Rows, each with roughly how far along a hidden order it lies (0 to 15):
In the rows, zero is written as 128.
[133 144 105 121 138 136 136 128 128 139 136 127 139 127 123 145 120 117
 127 139 150 115  89 127 124 133 123 117 113 121 130 120 134 138 131 113
 127 155 131 143 114 148 121 137 116 120 134 109 129 106 131 123 119] -> 7
[115 136 124 113 125 130 121 128 119 179 127 135 192 127 125 109 144 133
 133 149 136 116 154 118 125 124 147 133 122 107 128 128 110 147 108 138
 129 191 145 153 126 163 109 127 151 134 138 115 129 116 123 120 120] -> 5
[123 141 123 125 139 132 126 122 128 146 134 138 130 125 124 147 187 122
 136 129 125 119  82 115 128 132 124 125 118 102 132 117 118 118 145 121
 129 255 158 139 125 151 110 128 111 110 161 136 128 104 136 114 135] -> 13
[102 130 152 117 129 136 124 116 124 147 135 142 128 146 132 165 140 127
 131 129 133 137  98 101 118 126 124 129 164 116 109 124 135 121 122  94
 127 172 162 125 123 123 119 126 123 117 156  67 131 117 122 120 123] -> 11
[132 131 143 125 142 138 136 136 130 147 132 131 139 127 128 147 143 125
 127 129 138 131 116 136 130 133 118 125 130  99 124 135 133 127 124  97
 128 203 124 135 106 127 122 126 107 127 143 119 130 117 129 121 115] -> 7
[136 134 108 127 142 121 162 125 129 122 126 135 130 121 141 151 109 125
 133 118 123 112 148 165 137 137 119 144 123 101 148 121 121 120 105 105
 131 146 123 133 131 127 124 127 113 127 153 191 121 150 135 127 126] -> 8
[139 123 116 149 136 129 130 116 129 110 132 124  90 134 126 194 108 116
 132  87 137 126  56 111 126 138 120 122 133 124 120 135 146 122 159  99
 124 180 124  99  89 112 175 130 118 119 131 152 133 117 133 104 140] -> 8
[124 126 116 131 130 124 142 112 126 113 133 129 103 137 140 186 101 123
 131 106 125 126  96 114 122 130 120 133 149 127 126 125 146 120 121  97
 126 122 145 111 121 115 143 126 119 124 143 125 128 128 125 112 133] -> 11
[142 135 113 131 135 134 139 139 132 132 133 125 115 118 126 156 132 108
 116 133 136 120  61 138 124 129 122 120 118 126 132 109 128 126 143 125
 127 132 122 135 130 136 116 129 101 121 128 143 129 109 137 119 116] -> 6
[126 131 110 132 134 131 125 120 127 128 128 128 134 123 121 150 128 120
 139 124 173 116 159 127 133 138 122 131 122 109 125 137 126 119 128 102
 128 183 125 116  96 122 146 135 151 118 143 136 127 136 136 127 130] -> 3
[119 127 141 122 127 126 136 127 126 121 129 129 136 129 134 150 120 126
 125 127 121 133 142 116 121 126 120 127 146 119 125 130 144 121 112  97
 129 114 152 129 134 125 122 127 125 128 149  97 132 121 124 119 117] -> 12
[124 150  98 123 128 124 127 129 124 148 136 135 178 122 120 140  87 106
 139 137 141 124  68 140 132 130 135 118 118 116 126 106 115 131 129 137
 127 225 156 170 122 172 117 139 128 132 138 148 125 102 129 131 124] -> 2
[118 136 119 115 132 124 144 123 127 144 131 145 129 126 136 145 112 132
 132 129 125 121 159 144 132 130 123 144 127 103 135 130 119 119 106 110
 132 147 131 137 133 127 113 125 116 120 153 132 122 140 127 116 127] -> 13
[108 123 131 135 116 123 111 128 125 122 131 136 160 124 128 159  88 112
 138 121 125 153  94 111 129 125 130 128 170 125 108 124 132 115 134 108
 127 191 166 142 133 130 127 130 143 134 140 115 132 113 121 124 126] -> 8
[127 133 139 126 129 130 124 141 127 153 127 134 189 119 124 122 157 122
 132 136 128 129 118 130 135 127 132 123 124  96 128 124 116 127 130 126
 129 255 146 160 122 159 112 131 120 135 141 152 131 105 128 120 119] -> 5
[124 135 101 125 131 124 143 118 128 114 136 127 122 133 125 183  93 116
 135 122 134 116 116 123 124 135 119 121 129 130 130 123 154 120 123  97
 128 124 151 125 122 130 142 138 132 120 150 110 126 123 130 130 123] -> 10
[129 143 101 125 132 123 128 129 128 144 130 135 163 120 121 132  90 123
 144 129 140 123 163 160 155 138 131 135 113  89 138 139 112 120 125 144
 133 226 112 156 108 147 120 134 132 131 133 164 122 130 137 110 132] -> 8
[137 133 118 128 136 137 134 138 129 147 130 129 142 120 126 136 129 117
 124 132 147 124  92 140 130 130 126 123 120 110 127 123 120 133 132 115
 127 181 114 140 113 128 120 128 107 130 130 144 128 113 132 124 115] -> 3
[130 139 119 123 152 134 141 122 131 129 145 142 108 140 134 241 109 114
 131 105 121 135   1 126 127 141 120 115 133 106 123 120 151 121 166  93
 124 255 150 143 109 125 122 131 100 117 151 124 130  98 128 108 124] -> 14
[136 135 106 129 134 127 138 133 130 153 116 127 121 112 124 104 143 132
 125 155 158 102 255 166 163 130 128 159 106 112 156 135 103 120  94 194
 143  75  68 125 136 137 110 124 127 118 124 174 116 179 151 114 126] -> 7
[133 127 106 144 125 138 117 133 131 116 139 126 122 123 118 220  93  90
 132 118 191 135  51 128 131 135 123 112 133 135 108 118 157 118 183 101
 124 175 134 128 100 125 165 137 121 127 124 130 132 103 135 128 120] -> 1
[137 132 118 131 131 131 137 138 130 133 135 129 135 121 129 157 118 109
 120 130 127 132  29 132 123 127 125 117 127 123 124 111 133 130 142 114
 126 156 140 145 126 132 116 128 103 132 132 138 131 102 128 117 116] -> 6
[136 136 115 117 139 127 162 137 125 157 118 127 149 114 140 104 151 128
 113 156 141 100 174 155 116 121 129 140 119 130 148 104 110 146  74 133
 132  11 115 129 159 137 107 119 111 167 132 159 122 147 130 140 105] -> 0
[117 146 114 117 144 124 136 123 129 162 132 157 136 123 131 156 103 130
 146 128 137 124 184 171 160 143 125 153 122  69 133 141 112 114 117 111
 136 207 114 144 115 128 117 129 118 120 156 149 113 167 132 112 134] -> 12
[150 129 154 137 140 141 137 147 133 131 136 128 139 121 133 155 160 113
 119 116 120 145   1 122 124 129 122 116 126 111 126 116 139 133 183 108
 125 255 137 147 118 132 115 128  95 133 138 154 139  97 131 110 114] -> 8
[125 131 114 127 133 126 126 119 125 138 124 133 145 124 124 123 122 137
 145 121 138 116 194 133 145 134 130 151 116  94 136 148 110 121 115 129
 131 223 111 129 104 129 124 129 153 121 139 161 125 150 133 107 147] -> 9
[133 134 123 132 130 137 127 141 135 143 131 129 122 115 123 149 159 110
 125 142 152 119 128 142 135 130 123 122 118 114 128 121 120 118 148 124
 131 166 121 134 127 137 116 130 108 117 135 136 127 114 142 123 115] -> 6
[139 133  98 137 136 126 137 118 129 121 135 131  95 123 126 185 100 111
 133 109 138 120  60 142 134 141 124 126 117 119 134 121 121 120 146 125
 125 184 115 127 111 121 131 129 109 119 129 177 123 117 140 107 142] -> 8
[130 126 118 144 117 118  95 141 129 115 147 146 245 130 121 184   5 104
 165  70  97 182   1 145 172 143 142 102 133  51 101 159 142 113 209 115
 123 255 162 219  62 157 138 147 141 166 140 206 138  61 122  94 143] -> 13
[126 135 118 123 125 132 117 132 130 160 125 131 126 116 122 113 167 130
 125 154 131 112 174 123 138 125 140 139 109 113 141 129 105 120 125 223
 135 152 115 138 141 158 103 125 116 111 128 128 125 118 137  93 128] -> 15
[140 124 132 131 128 128 138 130 128 117 126 124 126 129 132 123 108 137
 126 113 121 129 127 114 130 128 124 125 122 116 133 157 132 135 122 122
 127 133 105 126 111 123 124 127 117 139 127 126 133 117 127  87 121] -> 15
[124 132 113 125 132 129 136 118 126 129 125 124 104 125 125 132 155 128
 124 139 147 105 177 112 117 128 119 136 119 132 137 122 122 123 106 111
 129  94 134 106 129 124 123 129 141 107 145 109 127 134 133 120 126] -> 8
[131 126 149 129 127 133 128 139 132 126 130 127 140 124 125 133 112 129
 127 128 131 137 170 135 141 131 122 123 127 103 124 157 135 121 128 106
 132 140 105 136 106 127 128 129 122 136 134 106 130 123 128 107 119] -> 13
[119 130 118 123 131 125 143 121 126 125 140 140 131 140 146 193  87 120
 133 112 123 142  53 130 124 130 123 122 156 118 119 125 150 124 120  94
 125 149 155 139 121 121 130 128 113 135 146 111 128 114 121 121 123] -> 10
[123 128 111 133 133 123 133 119 123 119 124 128 162 124 125 145 115 120
 138 118 132 119 132 118 124 129 121 135 136 117 129 118 130 122 115  98
 127 201 168 125 119 129 143 133 165 126 154 164 128 133 130 146 128] -> 1
[140 124 112 144 125 126 137 126 129 110 131 123 103 125 131 147 114 115
 119 111 120 132  32  99 118 125 124 122 128 152 131 116 138 132 141 127
 125 120 134 120 132 121 126 125 108 126 123 149 136 106 128 105 120] -> 11
